Each noisy cloud is followed by the number of dimensions of the flat space through zero that it lies close to:
In the rows, 128 means zero.

Gobol (6 x 14):
[[127 135 134 144 163 112 165 119 136 114 152 141 148 141]
 [128 133 132 142 139 126 153 127 132 123 138 146 145 143]
 [135 122 123 110 165  99  99 102 100 118 122  71  95  97]
 [127 114 117  95 122 124  73 117 108 132 104  82  87  94]
 [135 147 136 158 201  90 189 105 142 101 168 137 161 152]
 [129 129 129 133 127 130 138 131 134 124 135 140 137 136]]
 : 2

[[119 122 134 123 154 135 121 142 113 114 123 144 126 132]
 [147 143 114 146  58 112 142  94 164 165 145  88 127 119]
 [142 141 118 140  79 114 138 103 151 156 140 101 130 122]
 [115 117 137 116 165 135 117 149 106 103 119 149 127 133]
 [114 118 138 118 170 138 117 149 106 103 118 150 129 133]
 [154 144 112 149  51 113 142  86 166 171 149  85 126 115]]
 : 1

[[135 128 124 128 132 139 134 117 119 128 125 131 132 135]
 [158 133 122 116 120 143 147  88 105 111 117 142 124 160]
 [ 96 126 133 139 136 110 107 166 153 145 147 112 136 103]
 [145 133 121 121 124 135 141 102 113 118 115 139 123 146]
 [108 128 127 133 130 112 116 153 144 134 135 115 132 112]
 [ 61 121 140 156 144  87  85 217 187 160 157  88 138  62]]
 : 1

zipi (6 x 14):
[[120 120 135 120 136 123 133 131 127 137 130 130 124 131]
 [165 163 150 116  82 136  55 179 112 126 213 156 138  67]
 [ 97 109 146 134 140 125 150 101 124 140 117 129 109 160]
 [128 122  97 132 148 126 155 118 139 120  82 109 137 141]
 [128 118  96 116 157 122 155 134 142 126  86 107 140 131]
 [149 147 118 129 109 134 105 145 127 118 145 131 139 102]]
 : 3

Tar (6 x 14):
[[128 125 136 122 130 132 128 128 132 130 131 128 129 133]
 [138 118 128 122 127 127 129 125 132 130 128 130 133 134]
 [185  54 185  65 144 135 126 117 164 163 145 138 163 205]
 [179  71 139  94 130 122 125 115 152 148 133 136 154 176]
 [137 109 169 100 142 140 126 128 140 141 142 129 135 158]
 [104 148 148 129 136 139 129 137 121 123 133 124 118 120]]
 : 2

[[135 166  94 141 135 140 137 122 117  98 132 121 145 144]
 [145 190  74 146 144 154 142 121 116  75 127 115 154 153]
 [118  75 176 107 117 107 111 137 145 171 122 139 105 106]
 [130 153 104 145 127 136 144 115 111 112 144 123 143 141]
 [122 112 137 134 116 122 133 121 118 145 143 131 128 125]
 [114 122 123 166  96 126 163  92  75 152 187 128 147 138]]
 : 2

[[130 134 134 146  95 163 116 129 124 105 112 121 118 118]
 [111 115 127 101 168 102 149 131 128 152 163 128 133 134]
 [135  83  75 103 155  65 209 123 171 154 176  86 142  72]
 [112 118 141 111 129 143 138 126 122 127 155 114 112 119]
 [137 111 104 136 106 132 158 123 149 120 130  99 119  89]
 [123 122 132 119 124 136 134 130 123 126 140 121 121 130]]
 : 3

[[143 147 121 116 153 121 138 151 123 118 114 123 110 141]
 [121 124 129 130 119 132 123 124 130 129 134 131 128 122]
 [142 151 122 116 154 125 138 150 127 122 113 125 111 146]
 [115 110 132 139 108 133 117 110 132 132 141 134 144 116]
 [143 151 123 116 155 124 139 151 121 118 109 123 106 138]
 [178 204 117  81 210 109 162 199 104 106  76 117  75 177]]
 : 1

[[102 117 133 162 148 117 132 122 133 147 146 144 121 131]
 [126 124 142 134 151 124 140 134 128 120 130 129 127 128]
 [183 145 133 105 109 140 122 154 142 109  92 135 128 161]
 [119 122 144 132 156 122 141 134 127 115 133 127 127 124]
 [183 146 134  72 114 146 130 155 130  81  89 107 139 134]
 [201 154 122  60  89 150 119 153 132  88  78 106 140 140]]
 : 3

zupi (6 x 14):
[[132 120 149  77 134 145 139 189 104 109  73 149 114 129]
 [111 113 126  85 117 154 127 180 116  86  64 143 108 144]
 [133 130 130 143 130 122 127 113 130 142 151 124 138 122]
 [110 122  99 152 110 126 111  94 152 113 136 118 120 139]
 [152 145 139 161 145 104 128  87 133 173 188 120 150 106]
 [146 137 151 116 139 123 139 151 110 143 130 134 133 115]]
 : 2

Bam (6 x 14):
[[133 133 164  83 125 120 119 134 125 118 144 139 121 142]
 [114 134 153  87 134 134 112 149 154 119 125 116 136 146]
 [147 122 113 152 123 127 136 114 108 128 128 141 115 116]
 [102 133 161  66 138 140 103 163 165 108 123 123 141 146]
 [118 108 117  93 139 169  97 167 176  93  96 147 140 124]
 [141 117  71 205 127 132 151 104 108 149 116 131 126  99]]
 : 3

tegok (6 x 14):
[[115 142 122 123 144 121 116 127 134 111 132 127 111 142]
 [ 95 165 113 113 173 109  97 125 142  85 137 125  82 164]
 [131 126 130 128 125 129 131 128 126 132 127 129 133 125]
 [ 80 180 108 109 190 102  85 123 152  65 141 124  60 179]
 [146 108 134 135 106 138 143 128 120 151 123 129 151 111]
 [109 149 119 121 154 118 111 127 138 103 134 126 102 149]]
 : 1

[[116 124 134 140 126 130 117 142 159 125 103 140 114 113]
 [133 154 108  85 131 119 167 102  73 139 168  92 137 143]
 [102 103 153 177 122 137  84 173 220 117  57 169 100  93]
 [126 130 127 125 127 126 131 128 129 129 128 125 126 127]
 [124 116 138 148 126 132 106 144 159 123 105 146 122 117]
 [139 116 135 140 127 133 117 128 122 124 134 138 139 136]]
 : 2

pumaf (6 x 14):
[[119 111 148 147 116  86 145 145 160 137 158  96 141  95]
 [122 114 140 140 117  96 139 141 148 135 150 105 136 103]
 [143 152 105 104 142 186 105  99  87 116  85 169 108 173]
 [117 110 148 146 117  86 143 147 159 138 161  95 140  94]
 [129 132 124 126 132 138 122 124 123 126 121 134 125 136]
 [116 108 147 148 116  83 148 148 164 141 167  96 142  91]]
 : 1

[[156 120  87 149 147 126 148 159 122 104 108 136  84 110]
 [136 129 121 133 130 129 136 133 132 122 127 128 121 122]
 [122 133 139 121 124 130 124 118 127 136 134 126 144 135]
 [108 131 159 110 113 125 117 102 130 145 139 130 159 138]
 [ 97 139 177  98 107 127 107  91 130 159 145 122 179 148]
 [173 116  60 166 158 122 155 181 122  90  99 135  61 102]]
 : 1

Doke (6 x 14):
[[136 127 130 124 126 127 124 131 136 131 125 127 122 126]
 [158 128 133 109 114 129 108 143 166 147 120 128 104 121]
 [ 82 129 120 157 150 126 160 103  71 101 137 127 165 137]
 [182 125 137  93 100 131  90 158 199 162 119 131  83 115]
 [ 78 129 119 159 153 126 162 101  66  97 138 126 168 140]
 [117 128 125 135 132 128 135 121 116 121 129 128 136 130]]
 : 1

[[100 132  54 167 106 171  99  48 114  89  78 110 179  79]
 [134  93  97 129 162 132 162 120 142 105 143 141 144 145]
 [127 134 139 112  87 112 139 142 124 158 115 128 137 113]
 [140 114 139 115 140 113 155 151 141 137 147 138 123 140]
 [129 126 115 138 140 134 129 121 123 120 126 124 133 132]
 [133 133 159 120 150 116 127 151 131 133 149 125 103 150]]
 : 3

[[124  77 141 115 167 158 109 131  69 106  93 109 118 143]
 [124  77 140 115 166 158 108 131  72 108  91 105 120 143]
 [129 141 125 131 119 121 134 128 144 134 138 132 131 124]
 [124  67 143 113 175 164 104 133  58 101  84 103 116 147]
 [128 132 126 127 127 124 130 128 131 130 131 130 129 128]
 [131 157 123 136 105 110 140 128 162 141 149 140 134 119]]
 : 1

Foge (6 x 14):
[[178 197 141 145  57 138 139 156  92  82 187 105 171  54]
 [124 142 127 135 136 115 137 122 137 136 143 135 128 114]
 [141 179 122 148 119 105 160 124 138 134 174 133 142  77]
 [133 124 134 124 124 135 122 129 123 124 122 126 130 134]
 [147 154 131 135 100 134 131 143 116 112 151 117 140 102]
 [139 127 134 127 115 137 122 133 120 115 130 120 134 125]]
 : 2

[[123 133 125 132 117 123 128 118 131 119 129 129 139 140]
 [143 120 127 121 147 142 121 144 121 160 126 130 113  98]
 [100 158 129 164  75  98 143  85 157  47 124 133 177 210]
 [121 139 132 141 110 120 133 114 142 107 126 126 146 153]
 [131 127 130 126 137 127 129 131 127 134 129 132 121 117]
 [106 146 134 153  93 107 141  95 147  68 124 129 159 185]]
 : 1

rufa (6 x 14):
[[161 177 136 101 120  69 185 107 130 171 117  95 164 120]
 [144 143 129 126 125 137 125 156 106 113 131 161 117 143]
 [126 120 129 133 128 137 117 137 125 122 129 138 118 132]
 [159 159 130 120 124 124 135 164  96 112 128 167 121 144]
 [ 73  69 122 152 138 160  95 100 165 121 133  93 116 114]
 [110  99 124 142 128 159  96 142 125 105 136 149 108 137]]
 : 2

[[120 129 156 108 115 147 144 135 134 131 121 111 145 141]
 [139 124  87 155 143 104 107 121 117 125 135 155 105 107]
 [111 135 192  86 101 165 162 141 143 137 117  87 164 158]
 [117 133 176  98 107 159 152 137 140 132 119  96 154 149]
 [111 134 190  89 103 164 161 140 143 133 118  91 162 154]
 [123 132 154 112 118 144 141 133 134 132 123 113 141 140]]
 : 1

nuso (6 x 14):
[[141 130 134 133 145 167 203 119 136 136  97 136  92  81]
 [118 130 127 126 121 104  82 136 118 118 147 121 150 157]
 [120 133 123 117 110  84  58 135 110 118 157 115 167 181]
 [125 129 132 132 133 140 156 126 134 133 116 133 111 104]
 [135 129 133 136 140 149 170 123 134 132 116 137 103 101]
 [133 124 132 136 144 157 186 124 139 140 102 137  96  87]]
 : 1

gegag (6 x 14):
[[145 135 120 111 161  93 103 134  79 118 100 134 121 110]
 [132 130 127 125 137 117 122 129 113 123 119 131 127 125]
 [112 123 110 101 122 166  95 140 178 155 179 116 113 102]
 [133 132 107  89 157 119  79 144 112 137 136 126 112  93]
 [150 139 120 111 170  81  98 136  61 113  89 135 120 108]
 [133 133 109  95 153 121  85 142 116 137 138 124 112  99]]
 : 2

Pur (6 x 14):
[[126 151 106  99 121 175 144 105 143 134 112 147 123 148]
 [104 179  90  92 134 186 141  96 155 122 112 158 122 160]
 [ 95 178  98 121 163 141 113 114 151 107 125 145 122 141]
 [139 135 119 100 101 171 158 108 135 145 109 146 127 148]
 [109 152 115 131 151 124 114 127 140 115 131 133 124 127]
 [109 121 139 159 160  75  95 151 122 107 148 109 128 105]]
 : 2

[[105 136 147 146 105 181 130 151 127 109 126 144 129 113]
 [155 139 157 118 129  74 118 115 114 137 119 114 117 155]
 [ 76 137 134 144 120 196 131 144 132  99 154 136 143  97]
 [102 140 155 105 148  98 120 111 121 111 165  97 139 137]
 [166 122 121 140 106 133 131 140 120 143  86 151 108 135]
 [129 143 161 104 146  64 118 101 111 128 151  97 123 155]]
 : 3

[[135 130 130 127 131 129 128 128 128 130 131 123 130 129]
 [154 145 140 119 141 135 126 126 107 134 145  98 139 139]
 [193 167 154 107 157 147 123 127  73 148 167  51 152 158]
 [ 76  95 107 144 103 112 132 129 172 113  97 190 107 106]
 [ 97 107 113 138 114 119 130 129 156 120 108 168 116 114]
 [150 142 135 124 140 134 127 128 110 134 141 102 136 139]]
 : 1

Met (6 x 14):
[[154  98 133 128 138 160 162 109  91 130 121 133 105  99]
 [167  85 135 129 142 174 180 100  76 131 117 136  94  83]
 [151 103 132 129 135 156 159 110  97 130 121 131 108 103]
 [120 138 126 128 125 118 115 136 140 127 130 128 135 139]
 [168  85 135 129 140 173 180 100  76 130 117 133  95  84]
 [138 115 130 128 131 143 143 120 115 128 125 130 119 115]]
 : 1

[[125 116 132 135 136 143  97 146 134 135 113 134 127 120]
 [127 131 129 125 124 124 135 124 127 127 132 130 131 129]
 [138 102 110 176 178 178  77 174 142 136  80 107 106 127]
 [129 156 124 107 103  90 199  82 113 109 169 124 133 143]
 [135 122 112 160 160 154 115 148 133 127 102 107 112 133]
 [111 109 157 106 109 129  76 146 133 151 120 159 146 109]]
 : 2

[[148 117 137 162 119  89 155  85  92 189 124 138 194 140]
 [112 135 122  95 136 164 106 169 162  73 130 123  67 119]
 [130 123 131 131 126 126 130 124 126 129 124 128 129 126]
 [110 135 118  96 134 164 105 170 160  71 130 122  67 119]
 [136 126 131 143 124 114 137 109 113 153 128 130 155 131]
 [122 129 125 125 130 132 123 134 132 120 127 129 118 128]]
 : 1

luno (6 x 14):
[[149 116 129 139 149 140 119 134 107 155 128  90 135 124]
 [125 132 132 133 129 135 120 134 126 134 129 120 131 126]
 [118 120 123 114 122 101 142 113 151 103 133 165 132 146]
 [108 183 138 144  96 163 120 161 117 127 108 136 105 100]
 [149 173 140 161 104 182 123 173  91 164 102 100  95  87]
 [ 91 115 136 115 159 128  80 115 140 111 153 101 186 148]]
 : 3

Bikin (6 x 14):
[[120 151 150 148 132 188 117 121 129 130 124 132 143 113]
 [133  91  97 102 122  48 144 138 130 125 137 123 109 156]
 [126 144 141 138 128 163 121 120 128 128 126 129 137 115]
 [120 174 161 161 134 223 115 121 128 132 116 128 150 101]
 [133  96  98 103 118  46 141 134 127 125 136 126 113 148]
 [128 121 124 121 127 108 131 128 130 128 129 127 123 134]]
 : 1

[[115 111 123 138 146 106 133 138 145 112 128 127 137 114]
 [176 185 143 104  66 213 109  94  71 182 121 132 100 174]
 [151 142 125 134 108 163 124 118 118 147 108 128 123 136]
 [121 125 131 124 134 115 128 132 128 122 136 128 129 125]
 [129 140 138 109 119 133 123 124 112 131 143 129 120 140]
 [106 145 153  78 126 101 118 130 102 119 183 128 115 148]]
 : 2

[[134 140 146 124 135 177 124 142  99 154 131 156 134 111]
 [114 158 114 120 118  85 124 120 146 117 116 112 134 116]
 [128 142 141 125 133 164 125 141 107 150 129 152 135 111]
 [ 93 222 103  94 107  49 114 124 141 123  98 111 153  78]
 [135  87 124 139 132 119 136 120 144 109 137 113 115 157]
 [120 130 114 123 122  88 129 115 150 111 121 106 126 134]]
 : 2

gabug (6 x 14):
[[165 131 139 154 134 121 133 134 151 135 117 134 123 157]
 [117 126 121 128 127 127 127 124 134 121 138 109 122 129]
 [ 99 131 137 109 139 156 118 127 129 144 112 117 149  94]
 [ 94 138 140 125 162 163 107 126 191 160  98  68 144 110]
 [128 130 133 141 145 136 122 128 165 141 114 100 127 137]
 [ 55 124 101  76 105 128 125 112  67 111 161 118 134  71]]
 : 3

vedi (6 x 14):
[[122 105  93  73 138 173 191 175 163 136 146 115 129 158]
 [126 111 104  93 132 156 169 157 140 135 142 118 127 142]
 [131 156 149 166 123 105 108 106 154 108  99 133 125 128]
 [124  95 102  70 134 158 167 162 122 144 161 118 131 137]
 [133 125 145 145 130 109  90 105  85 132 136 137 134 104]
 [126 139 133 146 125 120 126 119 138 124 119 129 123 128]]
 : 2

[[128 126 133 135 134 126 127 129 127 128 129 129 125 131]
 [101 124 179 200 197 104 147  82 166 167 129 118 113 151]
 [126 128 138 139 132 122 135 123 135 132 135 130 125 131]
 [120 130 151 154 154 119 137 117 138 144 127 127 125 137]
 [103 124 188 198 202 105 146  89 160 171 128 121 115 152]
 [124 125 133 142 141 122 128 120 133 136 127 129 124 133]]
 : 1

[[111 109 120 116 134 168 120 159 132 111 121 108 124 120]
 [113 111 125 112 137 171 115 160 126 112 122 106 123 114]
 [136 132 150 145 139 127 123 122 116 145 122 121 125 105]
 [143 172 126 115  96  59 138  89 136 105 143 177 143 183]
 [135 147 141 126 119 108 124 119 123 118 126 139 131 136]
 [122 108 170 143 155 183 100 160 100 136 104  79 111  68]]
 : 3

Nezi (6 x 14):
[[125 124 127 133 119 123 114 132 134 131 135 123 127 124]
 [141 135 123 114 152 133 159 118 122 120 106 128 135 142]
 [124 130 133 130 124 132 128 129 123 129 133 133 125 124]
 [114 124 140 138 109 130 110 134 124 134 149 133 119 115]
 [133 117 105 132 120 104  94 130 162 129 127 108 139 135]
 [ 69 116 196 162  52 155  84 154  87 151 210 164  84  63]]
 : 2

[[128 128 131 129 126 124 128 126 127 131 126 129 130 131]
 [ 88  92 142 177  58  40 129  43  64 146 184 106 124 118]
 [118 118 129 136 112 107 130 108 109 130 142 123 124 123]
 [132 130 127 128 138 140 123 134 132 126 121 130 127 130]
 [148 148 123 108 157 173 126 170 158 115 100 141 126 135]
 [121 120 129 138 116 118 132 119 116 133 139 124 124 124]]
 : 1

bafa (5 x 14):
[[135  86 149 138  96 146 118 131 123 104 133 154 122 178]
 [135  83 151 139  95 145 118 130 121 102 134 154 121 182]
 [140  62 161 143  78 155 110 129 119  91 135 167 118 205]
 [130 114 135 131 118 134 125 129 127 119 130 137 126 144]
 [124 148 117 123 143 120 134 128 131 139 125 115 131 104]]
 : 1

Lefef (6 x 14):
[[109 127 139 110 137 135 141 116 157 111 145 136 136 114]
 [141 129  92 154 136 118 118 118 105 134 149 144 118 132]
 [143 122 105 153 125 116 113 130  98 147 126 127 122 141]
 [129 125  82 151 141 122 120  99 124 115 175 158 119 125]
 [159 125 167 136 103 123 107 175  89 178  48  82 128 160]
 [109 128  98 127 144 129 139  95 148  94 179 157 126 108]]
 : 2
